Rows lie near named flat spaces through zero. A row that begins with a name and a colon came from that space; any other row is followed by the name of its block's space that it lies nearest.
z109-z125: [-148  249  102  282   59 -179   63 -101   50   14   64   61  115   17
   77   20 -139  196  -19 -155  246 -152 -193 -160   87  -40  170]
z506-z326: [-107  206 -105  114   18  -90 -152  106  162   93  -25  -82  280  219
  -48  138  -96  168  -11 -189  185 -316  -34   26    4  -41  123]
z701-z329: [-178  139  144 -101   97  118 -186   17  152    8 -237    3  343   53
  -10  213   62  -13  136 -179   11  112 -255   36 -188   91  -64]
z398-z714: [-103  116  -56  165   65 -102   30 -119   64   56   31    4  -61   64
   -6  -77  -98   51 -111  -92  162    9  -50    3  110 -199  166]
z372-z283: [-130  138 -139  195   79 -106   78 -115    5   89   78  -28 -151   63
  -58 -142  -89   54 -212 -155  238  -22    7   14  131 -247  246]
z398-z714: [  5  -1   5 -11  33  48  36 -48 -82  -8 -44  11 -25 -99 -33  16  51 -48
  17  18 -24  79 -57 -71 -95 113 -15]
z701-z329: [-261  226  -62   70  103  -81  -76  -67   93   62  -22  -98  205  218
   33   68 -103  141  -35 -207  199 -165  -44   -7  137 -165  127]
z372-z283: [ 211 -257  155 -149 -162   69  -16  146   -8 -100   23  108  -46  -77
   80   20   64  -58  127  197 -269   30  102   75  -77  124 -226]
z701-z329: [  32  -23   98  -73 -116   54  -66  115  117  -29   79  -10    0  160
  127  -10  105   77  -37  -84  -47  -83  220  211  167 -103 -108]
z909-z24: [ -66  -52  -84 -103   31   26  134 -132 -169  -15  157 -108 -195   36
   39 -179   76  -33 -110  -12   -1   42  261  -11  291 -109    2]
z909-z24: [  -9 -146  -83 -210   10  127  -20   78  -89   56   50  -18 -175  -18
 -125 -121  113 -169 -131  -93  -66   77  237  177   49  -36   25]
z398-z714: [-109   86   23  113   30  -69   85 -100  -56   -1   72   14  -32   19
   57  -42  -41   94  -55  -84  107  -66   -4  -79   97  -58   79]
z909-z24: [-187   90 -189  -21  123   23  -90   39   11  156  -37  -53   11   78
 -217  -34  -28  -67 -172 -271  174  -48   25  112  -31 -111  234]
z701-z329: [ 184 -181  181 -229 -141  110    3  104  -45 -134   74   -3   41  -35
  144   30  168  -23  166  163 -259    8  184   16   87  201 -302]
z372-z283: [  22   63   87   22  -39    5 -102  102  162   -3  -35    7  212   79
    0   90   26   70   74  -88   32  -54  -89   41  -51   38  -37]
z506-z326: [  78  -34  165 -173  -40   55 -120  195   16  -71  -93   23  328  -82
   23  222   22  -10  267   89 -149 -104 -126  -92 -176  345 -189]
z701-z329: [ -98   88   87  177   93 -141  168 -132 -111   11  118  118 -134 -177
   -3 -136 -124    7  -82  -67  168   36 -137 -166   99  -22  202]
z506-z326: [  12  -76 -182   28   38  -44   74  -46 -141   53    9   15 -286  -93
  -65  -95 -108  -99 -133  123   -8   15   79   12  -24  -91  121]
z701-z329: [-129  183  285 -155   64  -13 -232  118  182  -66 -140  -22  688   65
  101  344  -51   98  390  -67  -27 -166 -296 -166  -30  323 -165]
z506-z326: [ -81  104  142   29  -36   39  -10   41   43  -36   24   -3  173   86
   71   65  103  146   30 -195   72  -91  -22   -7    5   51  -52]
z109-z125: [  95  -95  284 -364 -113  293 -166  129  138 -150 -117  -79  351  100
  134  186  359  -21  278  -15 -282  172   50  116  -44  243 -451]
z109-z125: [ 221  -63  273 -283 -154  198 -118  226   87 -183  -87  -82  397   -4
  152  245  269   38  355  141 -266   11  -32  -33 -111  398 -456]
z109-z125: [  23 -108 -190  -41   28   -6  -15  -28  -47   93   26    6 -262   -6
  -99 -115  -55 -143 -155   52  -41   31  190  134   67 -134  114]
z109-z125: [-214  121  -94  147  136 -111   70 -180  -21   52   -6  -24   15   45
  -62  -68 -144   44  -72 -114  200   34 -162 -119   37 -184  202]
z372-z283: [ -80  119   77 -102    9   79 -179  100  130   15  -93  -53  292  130
   32  183   80   56   92 -150   -3 -111   -8   75  -17  106  -81]
z372-z283: [ 199 -118  -61  133 -140  -25  138   14  -63  -47   97   17 -206  -31
   13  -99   41   64  -58  134  -36  -16   86  -21  -57  -32  -43]
z506-z326: [  96 -299 -133 -174   27   45   29   42 -178    9  -74   55 -133 -204
 -207  -54  -75 -253   56  225 -190  162  -48  -58 -258  100   -4]
z372-z283: [  16   46   94   -7  -11   33 -121   76  138   11  -82   42  177   22
  -16  109   31    7   77  -68  -12    0 -103   48  -98   85  -36]
z909-z24: [  30   27   71 -165  -37  192 -171   60  170    1 -102  -66  111  133
   41   93  234  -37   24 -107  -99  110  111  225   19   26 -169]
z398-z714: [ -19  -12   57   28  -40   31   78  101  -23  -24   63   14    2  -18
  -60  -81   69   51  -58 -157  103   22  -55   10  -79  -38   32]
z506-z326: [  15   10   61 -128   -3   74  -91   63   14  -24  -80  -23  138   -6
   43  132   58  -23  110   36  -99  -27    2    8  -48  158 -122]
z506-z326: [ -86  160  -31  -17  144   77 -167   31  132   69 -273  -45  334  -39
 -198  192   12  -79  116 -119   89  139 -382  -62 -332  155   51]
z398-z714: [-260  138  -37    1  148  -45  -17  -65  -65   90   30  -10   85   31
  -79  -10  -73    5  -75 -245  167 -107  -14  -54   98  -17  195]
z398-z714: [-309  195 -154  134  215  -95  -48  -33   52  167  -86    5   76   28
 -243  -41 -197  -31 -163 -312  329    9 -263   -2 -107 -210  380]
z109-z125: [  -5  168  -75  251  -64  -89  -29   81  228   50   31  -49   28  211
    0  -32  -41  196 -146 -169  239 -119  -43  137   23 -285  129]
z109-z125: [ -33  -37   47   64   14  -78  121   -3 -103  -12   96   83  -94 -115
  -27 -105  -85   -1  -41  -20   68   -5  -59  -89    7  -20  100]
z398-z714: [ -68  124    0  125    2  -69  -91   44  154   81   41   25  117  133
  -44   16  -42   96  -66 -212  149 -154   -1   75   63  -77  134]
z109-z125: [ 111 -153  187 -103 -108   16  157  -45 -133 -136  209   34 -153  -68
  195 -129  107   15   48  131 -156   33  226  -46  268   56 -184]
z506-z326: [ -84   49 -316  382  124 -308  207 -178 -168  142  103   89 -416 -135
 -150 -222 -394  -10 -282   82  266  -98  -89 -146   10 -286  462]
z701-z329: [-192  228   53  327   88 -231  189 -197  -36   32  198   67 -128   -9
   82 -170 -170  168 -173 -180  320  -96  -76 -142  280 -212  284]
z506-z326: [-137   -7 -229 -171   52  126 -225   88   93  109 -191 -132  146  229
 -145  127   24  -60  -36 -128  -25  -48   79  206 -150 -108   12]
z372-z283: [-226  190    5  250  144 -232  140 -287  -30   42  129   50 -131    8
   97 -144 -228   88 -128  -75  235  -25  -69 -139  317 -246  261]
z909-z24: [ -95  -68 -105 -253  106  155 -177  131   -2   99 -170  -32  136  -24
 -252   76   48 -212   14 -132  -49   93  -48  110 -228  100   42]
z909-z24: [   0   48   34   22  -70   10  -65   27  168  -44  -15  -88  232  215
   65   69   57  150   86  -59   22  -52  -25   28   27  -79 -110]
z909-z24: [ 48 -28 -60  57 -19  16 -39  -9  63  59  -9  39 -99  25 -70 -39  27 -38
 -88 -44   1  39  54 107 -33 -62  58]
z398-z714: [  71    0 -189  101   52 -120 -129   33   91  112 -134   51   -7  -42
 -133   91 -237  -90    8  167   -7  -73 -128    9 -173   -6  148]
z909-z24: [ 132 -187 -235  -69   75  -24    9   49 -178   85  -89   60 -228 -277
 -242  -35 -160 -279  -26  264 -112   78  -55  -58 -251  129  127]
z506-z326: [  49   61 -196  111   57   27   44  -61  -40   72 -104  -28 -282 -100
  -86  -52   -1  -95 -178   67   67  149  -39   65 -135  -95  120]
z398-z714: [  29  -13  -80  154   34  -75  127 -176  -64    8   23   33 -219  -81
  -10 -114  -71  -27  -80  109   37  124  -50  -81   15 -104   92]
z701-z329: [ 130   48   81   99 -108  -56 -145  131  230  -23  -60   22  311  115
   37  185  -32  143  175   39  -25 -168 -130  -12 -121  106  -99]
z398-z714: [-126  119  -38 -118   94   53 -136  -21   42   64  -67  -79  125   86
   -1   97   31  -39    3 -105   10  -53   74   62  103   43   13]
z909-z24: [  -6  -60  -56   60  -75  -94   29   69   35    7  115    7  -96  123
   36  -95 -105   86  -94   -9   50 -140  127   97  112 -231   63]
z372-z283: [ 115 -152   33  -91  -32  -34   19   -1  -90  -68  -16   46  -18 -119
   64   50  -88  -70  153  288 -197   -4   -3 -107  -36  141 -122]
z701-z329: [  13   90  -97  161  -28  -49  107    3   12   32  125  -57 -190   57
  -10 -157   23   87 -207 -107  188  -31   90   69  126 -209  131]
z398-z714: [-140  145   46 -111  149   60 -174   69  102   70 -176  -12  276  -42
 -124  145  -11 -103   79 -158   70   68 -231    9 -131  128   65]
z109-z125: [ 123  -49    2  282 -101 -141  266 -116 -172  -20  261  126 -416 -119
   83 -224  -33  101 -192   63   67  -92  174  -82  157  -70  116]
z398-z714: [ -20  -73 -142 -192   51   92 -122  105  -29   82  -74  -54   34    5
 -168   36   26 -152  -18  -38  -61  -10   86   96  -87   67   27]
z909-z24: [ -65   60 -152   -5   88   -4  -47   97  -28  104  -42  -39   39  -40
 -207    2  -53  -69  -79 -123  130  -57  -72    1 -125   27  174]
z701-z329: [ 139  -76  -87   53  -51   37  105  -63  -54  -41   -8  -43 -167  -47
  -10  -72   74  -19  -31  145  -47  143    6  -29  -77  -33  -62]
z109-z125: [ 104  -34  138   45  -84   61  -41   70  114  -38  -55   82  106  -18
  -14   58  101   30   77  -39  -45   80 -124   29 -183   91  -93]
z701-z329: [-183  124 -206  106  128  -27  -30  -69    3  114 -104  -61   42   70
 -170   13  -86    5 -108 -163  186  -10 -136  -22 -138 -124  209]
z372-z283: [  48   -7   20 -104  -34  141 -103  110   92  -33 -164  -64  184   41
  -35  134  128  -12  104   -5  -69   94 -113   59 -230   84 -151]
z398-z714: [ 191 -160 -140 -194 -136  191 -178  116   80    2 -130 -103    2  160
    4  135  184  -55   46  143 -269  -20  264  230 -123   60 -247]
z506-z326: [  92  -14  222  -45 -119   91  113  -20  -48 -120  148   11 -131  -18
  227  -72  227   76  -16   -8  -81   49  210   50  221   50 -194]
z506-z326: [  12 -220  -47 -227   32   92  -17   -9 -120   -8  -60   13  -53  -89
  -94  -20   14 -196   66  122 -192  149   45    2  -94   72  -74]
z109-z125: [-117  129  131   86  -50   74   64  -64   32  -31   92  -19  -10  148
  124  -51  199  177 -115 -288  122  -12  111   82  140 -107  -29]
z909-z24: [-145   -5 -138   73  167  -70   14 -160 -105  115  -73   86  -94 -122
 -188  -41 -167 -139  -70  -31   66   78 -141 -101 -121  -13  238]
z109-z125: [  47  -79  111 -313  -63  281 -226  304  114   13 -136  -10  193   32
 -106  135  273 -120   54 -193 -139   69   70  273 -216  184 -176]
z372-z283: [ 131 -166  -67  -57   -4   92   18   34  -57   16  -87   56 -155 -166
 -164  -53   53 -184  -21  100 -102  226  -69   35 -249   61   -6]
z506-z326: [ -36  -56  185 -172   18   17  -39   58  -39  -73  -31   54  181  -88
   70   98  -32  -43  190   68 -121   -2  -86  -86  -15  178 -121]
z109-z125: [  60   -2  189  -62  -85   74  -18   39   63  -91   16    2  125   38
  133   61  144   72  109  -12  -84   17   26   16   44   97 -190]
z372-z283: [ 193 -105  281 -206  -59  137 -136  183   51  -93 -150  116  272 -213
    8  222  120 -121  309  144 -259  101 -189  -55 -272  456 -266]
z701-z329: [  57   58   85   89   -2  -85   46  -64   -2  -42   36   35   36  -73
   90   29  -54   48   82  108   -1  -35  -75 -136   67   98  -22]
z372-z283: [ 122 -140  -95 -152  -25  160 -182  191  134   36 -256   -6   69  -18
 -186  111   56 -174   57   75 -138  194 -138  187 -400   24  -85]
z909-z24: [-171  200 -107  218  109 -150   59 -164   39   82   75  -42  -34   96
  -23  -98 -129   96 -147 -157  262  -60  -50  -58  188 -222  244]
z909-z24: [ -41  -60 -264   45   18  -31   48  -65  -78  114  111  -44 -305   91
 -112 -186  -33  -48 -259  -71   72  -53  273  132  143 -241  187]
z372-z283: [-146   -8 -259   30  201  -90  123 -269 -209   76  -20  -55 -211 -106
 -129 -130 -177 -151  -96  110   68  133  -52 -172   50 -114  210]
z701-z329: [ -36   64 -153  190   12 -136  202 -155 -160   42  233  -38 -334   15
   44 -216  -62   84 -240  -24  160 -133  235  -52  301 -182  188]
[ -22  115  -51  203   26 -139   12  -60   89   56   53   18   -6   49
  -18  -43 -120   78  -69  -50  154  -80  -63  -32   84 -118  158] : z109-z125
[  -3   60  360 -272  -50  240 -173  206  127 -105 -121   -7  435    5
   88  236  295   18  248 -180 -123   61 -102   59 -120  341 -306] : z372-z283
[   3   32  148  129 -108  -81  210 -166 -119 -112  270    7 -151   69
  290 -117   71  222  -43    8   11 -151  258 -101  378  -47  -89] : z398-z714
[  68  -90 -292  196   -7 -149   16   56  -18  104  -47   53 -194  -30
 -185  -48 -261  -30 -125  138   68 -100  -81   11 -244 -171  223] : z398-z714
[ -60  157   99   13  -38  -18 -122  -12  217  -15   23  -70  187  250
  190   86   39  158   35 -101   35 -124  102  116  257 -110  -84] : z506-z326
[ 136 -117  -85  -20  -63  -82    1   34   -4  -12   61   -9 -104   11
   44  -31 -109  -24   21  230 -106  -87  131   18   98  -48  -34] : z701-z329
[ -21  101   74   13  -10   81  -31   11  122   -6  -18  -44   69   79
   17   -5  147   46  -36 -165   76   97  -25   94   29  -54  -33] : z398-z714
[ -73  124  204  -96   26   59  -53   32   48  -74  -58  -33  274    1
  113  139   82   59  159  -68   -3    6 -125  -69   17  160 -134] : z372-z283
[-149   36 -182  -97  185   20 -126   17  -30  130 -195  -14   39  -80
 -218   73 -135 -195  -32  -35   43   64 -155   18 -201   16  177] : z701-z329
[-240  297  -25  121  186  -35  -91 -116  112  110 -127  -19  123   41
  -50   74  -68   14  -77 -233  230   35 -206    0    5  -75  205] : z372-z283
[-183  206  -11 -161   97  166 -193  124   89   86 -120 -127  270  121
  -96  145  169  -11  -28 -341  113  -54    6  134  -39   95   20] : z372-z283
[-142   61    6  -35   40   14   36 -114  -51    5   88  -59  -26  104
   72  -59   58   48  -69 -132   49  -34  160   13  233  -82   16] : z398-z714

Rows lie near named flat spaces through zero. A row that begins with a name and a colon came from that space; any other row is followed by the name of its block's space that it lies nearest.
z850-z268: [  -5  -36   64   71  -64  -63  -19   26   95 -235  -17    7  -92   74
   42   29   13  -69  -36  158  180  -91 -134   -5  386   -8  -39]
z755-z731: [-163  -96  -34  207   55   43  190  -81  -32  -12 -205 -157   -6 -125
   -7  -57  -74   55  154  175 -154   15  224  -94   -3   92    3]
z607-z241: [  63  -61  181 -105 -156 -113  -27  -73   57 -140  130  149  -12   75
   82  -55  -56 -167  -91  140  113 -113 -115    8  277  -62 -134]
z755-z731: [ -27  -72 -126  323  239  -74   75  154   91   70 -439 -173   59 -266
 -109  107  101   97  396  -76 -196   70  355  124 -302  147  115]
z755-z731: [ -56   49   89  280  -95 -198  -20  181  227 -133 -347   56  -56  -90
  -85  148  242  177  186  -37  188  -25  185  172  101  125  115]
z850-z268: [ 197 -162  189  170  -42 -137 -118  -90  -48  -96  -59 -157  243  -47
   -5 -153  143 -403  155  282 -163  -35  144  107   43  142 -143]
z607-z241: [ 117  -32  101  -87  -19 -145  -82   58  162 -120   70  187  -48   69
   15   77   42  -59  -37  -44  175 -112 -155   92  135  -58  -44]
z762-z291: [ -86   68   23   97   -3 -143   55  190  220  -64 -182  -16  -36  -61
  -84  170  112  343   60 -147  272   45   31   63  131   74  166]
z755-z731: [-103  -58  -26 -122   43  -10  212  -28   78  160  -25  131  -61  -94
   -4   43 -174  154   58 -151 -120   32  137   -8 -124  -69  -44]
z607-z241: [ -95   -6 -178  -26  118  257   92 -122 -297   71   32 -267   88  -67
   86 -151 -238   10    5  174 -140   88  -43 -262 -113   12   49]
z607-z241: [   3  124   12 -103 -142  222  -89  -51 -285   24    5  -29  183  -25
   86 -111   10    2   26  113  120  150  -97 -108 -139  159   55]
z850-z268: [-62 -50 -18 103 103 -74  43  28  74 -23 -30 -71 -78 -43 -26  27 -13  11
  -3 -11 -61 -61  74 -22  21 -27  34]
z755-z731: [ -83   12   63   15   34 -212  146  147  238    8 -112  -30   22 -123
  -63  135  -26  306   46 -164  178   61  103   52  129   32   98]
z850-z268: [ 58  12  41  71 -24 -91 -36   0  43 -46 -16 -19  44  19 -12  -5  38 -54
  -9  48  10 -27  31  65  69  -3 -28]
z850-z268: [  37  102  -68  -79  -14  -20  -59   39   22   68   67   54  -24   67
  -31   35    8  179  -97 -141   88  -32 -100    4  -93 -119  105]
z755-z731: [-103   41  -68  -56  -21  112   63  -59  -56   14   61   70 -121   48
   45  -11 -110   56  -94    7   -9  -21  -54  -95   14  -72   -8]
z755-z731: [ -78  105  -69   12   65  -17   13  181  122   23 -108  105 -117  -56
  -36  183   51  189   28 -239  121   57   26   76  -62   21   98]
z850-z268: [ -23   38    6   92   43  -89 -131   87    2 -102   80  -75 -118    0
   40    7   14 -173 -138   11    1 -101  -27  -23  134  -78   44]
z755-z731: [ 212  -52  242 -215  -77 -144 -184   56   -3  132  164   77  233  -62
  -28  -40  175 -229   24 -171  -28   82   38  154 -193   95  -58]
z762-z291: [ -50   29  -46 -206  -84  186   45  -95 -129  106  166   36  -17   92
   25  -65  -83   88 -117  -33   -2   60 -130 -120  -26  -55   -9]
z607-z241: [ -53   70    4   84  -84   76  -76   99  -97  -20 -153 -126   71  -80
  -11   -6  143   86  109   21  113  109   27  -29  -23  154  145]
z850-z268: [  65  -74  113  -50  116  -73 -132  103    9   25  108   13   10  -94
    6   31  104 -321    3 -134 -115   22   63   81 -118   84  -55]
z607-z241: [ 119  -25  103  -16  -39   -1 -105 -156 -115  -49  146   73   81   65
   69 -128   -7 -319  -78  177  -99  -85  -24    7  -66    9 -147]
z607-z241: [ -80  -62  137 -127 -223 -100  114   22  188  -34   50  136 -130   71
  -16   46   -8  108  -65  -61  122  -13  -26   39  395  -87  -73]
z762-z291: [ 205 -202  154   73  140 -187 -120 -143  -71  -14  152  -75  143  -76
   59 -177  -50 -614   11  198 -387 -153  169   63 -132  -27 -224]
z762-z291: [ -44   86 -116   30 -170  270   60  -91 -194   43 -164  -78  106   50
   -3  -74   21  183  119  147   35  158  -20  -60  -18  103   29]
z755-z731: [ -82 -231  226  -77  -24 -222  201   16  324 -109  -23  311 -203  -73
   33  114  -91 -126   78  -45   -5 -115  116  104  290  -27 -221]
z755-z731: [ 115   11    7 -162  -87   18  -55  -39   31  -94  164  121  -33  184
   46    5  -51  -53 -131   44  148  -59 -272   15  242 -120  -94]
z850-z268: [ 143   42  -78   67   49   26  -51   -5  -31   30 -116  -26  151    9
  -40   10   65   19  125   20  -18   51   12  101 -174   56   -2]
z755-z731: [ -14    8  144  179 -171 -135  -17   96  103 -105 -271  -45   99  -88
  -54   29  201  127  189   75  184   44  134   97  138  171   85]
z850-z268: [ 122 -125   84 -103 -136  174 -106 -166 -285  100   93  -70  184    2
   48 -229   54 -374   94  180 -269   68   35  -30 -143   81 -145]
z762-z291: [ 121  -47   78  -35   79 -157 -112  -46   37  -56  198   29    6   51
   28  -50  -30 -186 -143   34  -23 -171  -86   -4  -17 -112  -36]
z755-z731: [ 131  -13  -24  250   37 -195  -48  131  243  -73 -311   69   -4  -17
 -117  149  206   67  233  -55   25  -65  137  267  -25   18   18]
z607-z241: [-109  -42  -33  147  133   35   85   12  -32   47 -171  -57   -6 -170
   -9   15   -5  -23  158    2 -162   47  229  -15 -216  128   19]
z607-z241: [  44  -90  108  175  114 -349   16  187  404  -98 -214  195 -128  -95
  -97  223  152   30  161 -181   53 -136  182  258   25    4   -8]
z850-z268: [ -43   43    8  -96 -137  -32   46    5   81   30   24  138  -94   63
   -9   30  -33  182  -65  -84   96  -38  -48    6   95 -121   24]
z850-z268: [ 135  -78  146  -79  -24 -128 -187   35   18    1  188    8   22   30
  -10  -45  129 -275  -83  -57  -61  -75  -40   65    8  -40  -40]
z607-z241: [-123 -192  -32  478  333 -142   65  110    9  -33 -401 -383   42 -390
  -44  -14   46 -169  368  128 -341  -22  473  -19 -231  199  114]
z607-z241: [ -97  -68  -33  -55  -72  192  162 -216 -123   50   70   22  -46   78
   38 -115 -136  -44  -41  155 -172   16   20 -114   43  -23 -145]
z762-z291: [  -6  -65  -36   89   66  -25   70  -22  -65   60 -123 -180  118 -143
    7  -72  -94  -26  145   87 -163   39  165  -31  -78   21   10]
z762-z291: [ -29  -92  131  150    9 -251   33  135  234 -172 -172   28  -73 -117
    2  100   32  -51  119   28   96  -83  115  101  261   31  -14]
z762-z291: [ -13   53   40   26  -96 -105  -47  117  150 -163  -61   98 -116   51
   10  100   54  117  -29  -13  269  -80 -127   39  267  -48   66]
z850-z268: [  67  -36   46   92  132 -109  -89   19   11  -12   82 -131   55  -26
  -28  -19   67 -196  -56    0 -110  -33   66   38  -51   30  -14]
z607-z241: [  43  184  -99   39   26   67  -95   96   -3   24 -114   98   30   24
  -45  114  138  197   40 -139  164   66  -52   85 -242   79  124]
z762-z291: [  10  109 -175   30   75   67    6  130  -49  183 -226 -104  130 -133
  -76   67   44  311  200 -188    5  160   96   39 -336   55  199]
z762-z291: [ 175   54  -39 -155   80    9 -121  -86 -122  108  241   21  123   70
   33  -80  -83 -145 -147  -39  -97  -30 -110   -2 -234 -109  -46]
z762-z291: [ -13  -38 -105  105  138   93   67  -47 -120  133 -128 -138  101 -125
  -21  -49  -40  -56  160   25 -268   91  209   -3 -282   79  -16]
z607-z241: [ -75   35  -33   65   37  185  -63 -131 -237 -132   95  -47  -53   35
  130 -121  -87 -227 -115  259  -29  -68 -102 -190  -12   48  -28]
z762-z291: [  35   88   64 -159 -113   26 -110   62  -51  124  183  -35   70   60
  -47   -6  133    7 -145 -183   44  130  -51   36   -8   24   35]
z762-z291: [ 230   17   93 -191 -120   -2 -192 -180 -177    5  340   11  170  175
   71 -198  -39 -272 -221  151  -23  -84 -216  -36    1 -118 -109]
z755-z731: [-235  -33  -26  112  100   29  153  -26  -52   69  -74 -103  -86 -169
   14  -33 -109   64   25    7 -165    7  230 -144 -136   43   69]
z850-z268: [  -9  -34   15   76  128 -107   -7   73   98  -30  -16  -38  -37  -56
  -29   61   31  -27    5  -62  -14  -38   55   31  -16   15   29]
[ -88  -15    3  231   48   15   46   88  -99  145 -353 -225  193 -304
  -69  -24  134   55  339  -21 -187  196  407   42 -339  270  122] : z607-z241
[-153  150 -180  -67   31  238  113  -33 -184  163    3  -77   13  -33
   19  -13 -140  231  -54  -76  -34  167   17 -138 -184   19   88] : z607-z241
[ -14  157  -30   64  -97   28  -20   -2   21 -117    2  -30    6  147
  -18   35   56  197 -134   71  260   18 -151  -13  208   19   63] : z762-z291
[-156   77 -151   63   39  215   13  -31 -221   36  -38 -136  -57  -48
   52  -69  -80   60  -19   72  -68   38    6 -189 -133   16  118] : z755-z731
[  29  -29   10 -153   68    0   -7  -57   18  -16  214  189 -124   70
   77   12 -138 -197 -153  -38  -60  -98 -109   -9   16 -126 -139] : z762-z291
[  24   34 -104  106   40   34    3   47   75  -36 -149   74  -73   44
  -41  101   68   54   90  -32   10   -4    7  105  -18    3  -12] : z755-z731
[ -91 -129  -81  253  368  -82   34  156   97  -33 -196 -150 -113 -231
  -36  115   26 -120  188  -78 -199  -40  221   12 -186   94   72] : z850-z268
[  38  -45   14  -31  -18   44    5 -115  -43   34   80   73  -11   64
    8  -59  -15 -134  -33   51 -137  -41   16   12  -63  -34 -112] : z755-z731
[-13   3   7   0 -43  11 -50  65  20 -28   3 -36 -41  29 -25  24  89  29
 -14 -36  69  10 -56  -2  93   8  53] : z607-z241
[ -58   83    9   18  -86   33   36  -50  -29 -145   28  -40    4   78
   58  -26  -77  102 -116  167  217   -7 -143 -100  258   11   19] : z850-z268
[  36  -13   -8  124   38   12  -14  -28 -134  110 -175  -91  173 -174
    1  -80   17 -119  207   60 -224   76  259   47 -312  115   -6] : z850-z268
[ -16   90 -150  212   40  132  -75  -23 -104  -82  -93 -115  -48   82
  -13  -14   79   -5  -12  132  -16  -27  -35  -33  -26   24   61] : z755-z731
[  93   49   -2 -133  -11   11  -43   67   11   61   42   19  105   18
  -23   49   40   65    6 -128   98  108  -87   67  -31   31   11] : z755-z731
[-146   30 -192   63  102  125   93   46  -52   61 -113  -87 -123  -67
    2   38 -102  151   51  -54  -84   31   51  -94  -74  -51   99] : z762-z291
[ -61  -53 -103   68  107   26  123   32   -4   13 -162 -158   38 -118
   -1   10 -112  133  152   42  -31   51   60  -65    5   20   64] : z755-z731
[ 158  -28  141   24  -68 -108 -122  -72  -68    5   46  -18  187  -22
   17 -116   65 -252   23  114  -95  -26   85   80  -85   45  -85] : z607-z241
